Below is a small trained network, with its code and all its weights. Each question gives an input and a class and asks what happens when units are switched off, that is, made to give their printed mean instead of their output.

import numpy as np


def w(rows, s, z=0):
    codes = np.array(rows[::2]) - 128.0
    scale = np.full(codes.shape[1], s)
    scale[-1] = z or s
    return codes * scale


def norm(h):
    return h / np.sqrt((h * h).mean(-1, keepdims=True) + 1e-5)


def f(y):
    return y / 2 * (1 + np.tanh(0.7978845608 * (y + 0.044715 * y**3)))


def log_softmax(a):
    a = a - a.max(-1, keepdims=True)
    return a - np.log(np.exp(a).sum(-1, keepdims=True))


def net(x, mask):
    res = np.array(x, float).reshape(1, 6) / 4 @ E
    u = 0
    for l in range(2):
        y = f(norm(res) @ A[l][:, :-1].T + A[l][:, -1])
        res = res + np.where(mask[u : u + 3], y, B[l][:, -1]) @ B[l][:, :-1]
        u += 3
    return log_softmax(norm(res)[-1] @ U[:, :-1].T + U[:, -1])


A, B = {}, {}
E = w([
[74,140,72,160,192],'x0',
[148,52,72,88,127],'x1',
[34,53,112,160,37],'x2',
[127,128,129,130,129],'x3',
[128,131,127,127,129],'x4',
[166,136,109,254,83],'x5',
],0.0062)
A[0] = w([
[171,86,67,108,105,153],'0.n0',
[41,205,1,148,171,87],'0.n1',
[64,228,155,147,129,2],'0.n2',
],0.0088,0.0049)
B[0] = w([
[136,90,132,130,170,219],'0.n0',
[221,105,158,62,68,255],'0.n1',
[62,4,158,147,173,140],'0.n2',
],0.013,0.0027)
A[1] = w([
[102,148,245,147,117,46],'1.n0',
[33,114,67,91,17,3],'1.n1',
[53,152,126,26,137,4],'1.n2',
],0.011,0.0027)
B[1] = w([
[68,74,104,85,118,194],'1.n0',
[132,204,150,94,183,253],'1.n1',
[159,116,107,252,75,224],'1.n2',
],0.017,0.004)
U = w([
[148,217,119,122,188,254],'0',
[167,119,103,237,90,9],'1',
[107,9,83,118,189,29],'2',
[168,119,132,97,88,233],'3',
],0.015,0.0013)

Each question gives the input, the list of numbers given to net, and the class t.
The units are the neurons (one row each of A and B). Each row of codes is followed by its name. A weight is (code - 128) times the scale printed after its matrix; where a second scale follows, it is the last column's (A, B and U).
mask holds one flag per neuron, layer by layer. A switched-off neuron (its flag False) gives its mean, the last column of its row in B, instead of its output. The means were averaged over made-up inputs and are rounded, as every weight is.
A unit's drop is (log p(t) with every unit on - log p(t) with that unit switched off) / (log p(t) with every unit on - log p(t) with every unit switched off).
The circuit of an input: a set's keep is (log p(t) with only the set's units on - log p(t) with every unit switched off) / (log p(t) with every unit on - log p(t) with every unit switched off). Starting from all 6 units, units are removed one at a time, each time the one whose removal leaves the highest keep (on an exact tie, the one counted first), for as long as the keep stays at least 0.8.
units of the circuit, in order: the units of the circuit, biggest drop first
top k neurons: the k neurons with the biggest drops, biggest first
top k neurons in layer l: the k neurons of layer l with the biggest drops, biggest first
drop when u is switched off: that unit's drop, to one decimal
input [6,-6,5,-2,-7,2], class 2: top 3 neurons : (0.n2 1.n0 1.n2)
input [2,3,8,-1,2,3], class 0: top neuron in layer 1 : (1.n1)
input [5,-7,-1,2,2,5], class 2: units of the circuit, in order : (0.n2 1.n0)
input [-5,2,-3,2,6,-6], class 1: units of the circuit, in order : (1.n2 0.n1)
input [8,-5,4,-5,-4,4], class 3: units of the circuit, in order : (0.n1 1.n2)
input [-3,2,-2,4,4,-5], class 1: units of the circuit, in order : (1.n2 0.n1)
input [6,-2,-1,3,0,3], class 3: top 2 neurons : (0.n1 1.n2)
input [-2,-2,6,-4,-2,-6], class 0: top 2 neurons : (1.n1 0.n0)
input [8,2,8,4,6,8], class 0: units of the circuit, in order : (1.n1 1.n2)
input [-7,8,5,8,4,-8], class 1: top 3 neurons : (1.n2 1.n0 0.n1)
input [-8,-8,2,-7,8,3], class 2: units of the circuit, in order : (1.n0 0.n1)
input [-4,4,1,4,-4,-4], class 1: top 3 neurons : (1.n2 0.n1 1.n0)
input [8,5,6,1,8,4], class 3: top 3 neurons : (0.n1 1.n2 0.n0)
input [-6,-6,5,-4,-5,4], class 2: units of the circuit, in order : (1.n0)
input [-8,-4,8,2,-3,3], class 0: units of the circuit, in order : (1.n1 0.n1)
input [8,5,2,-3,8,5], class 3: top 2 neurons : (0.n1 1.n2)
input [4,-8,5,3,4,-8], class 1: top 2 neurons : (1.n2 0.n0)
input [-6,-7,6,6,-3,4], class 2: top 3 neurons : (1.n0 1.n2 0.n1)
input [-4,-8,6,-7,3,-6], class 2: top 2 neurons in layer 0 : (0.n2 0.n1)
input [5,-8,2,2,1,-3], class 2: units of the circuit, in order : (0.n2)
input [-4,-8,-5,0,3,-4], class 2: top 2 neurons in layer 1 : (1.n0 1.n1)
input [6,-4,-1,-6,5,-5], class 3: drop when 0.n1 is switched off : 1.0
input [6,3,2,4,4,-8], class 1: drop when 1.n2 is switched off : 0.8
input [7,-2,-2,3,7,1], class 3: drop when 0.n1 is switched off : 0.9
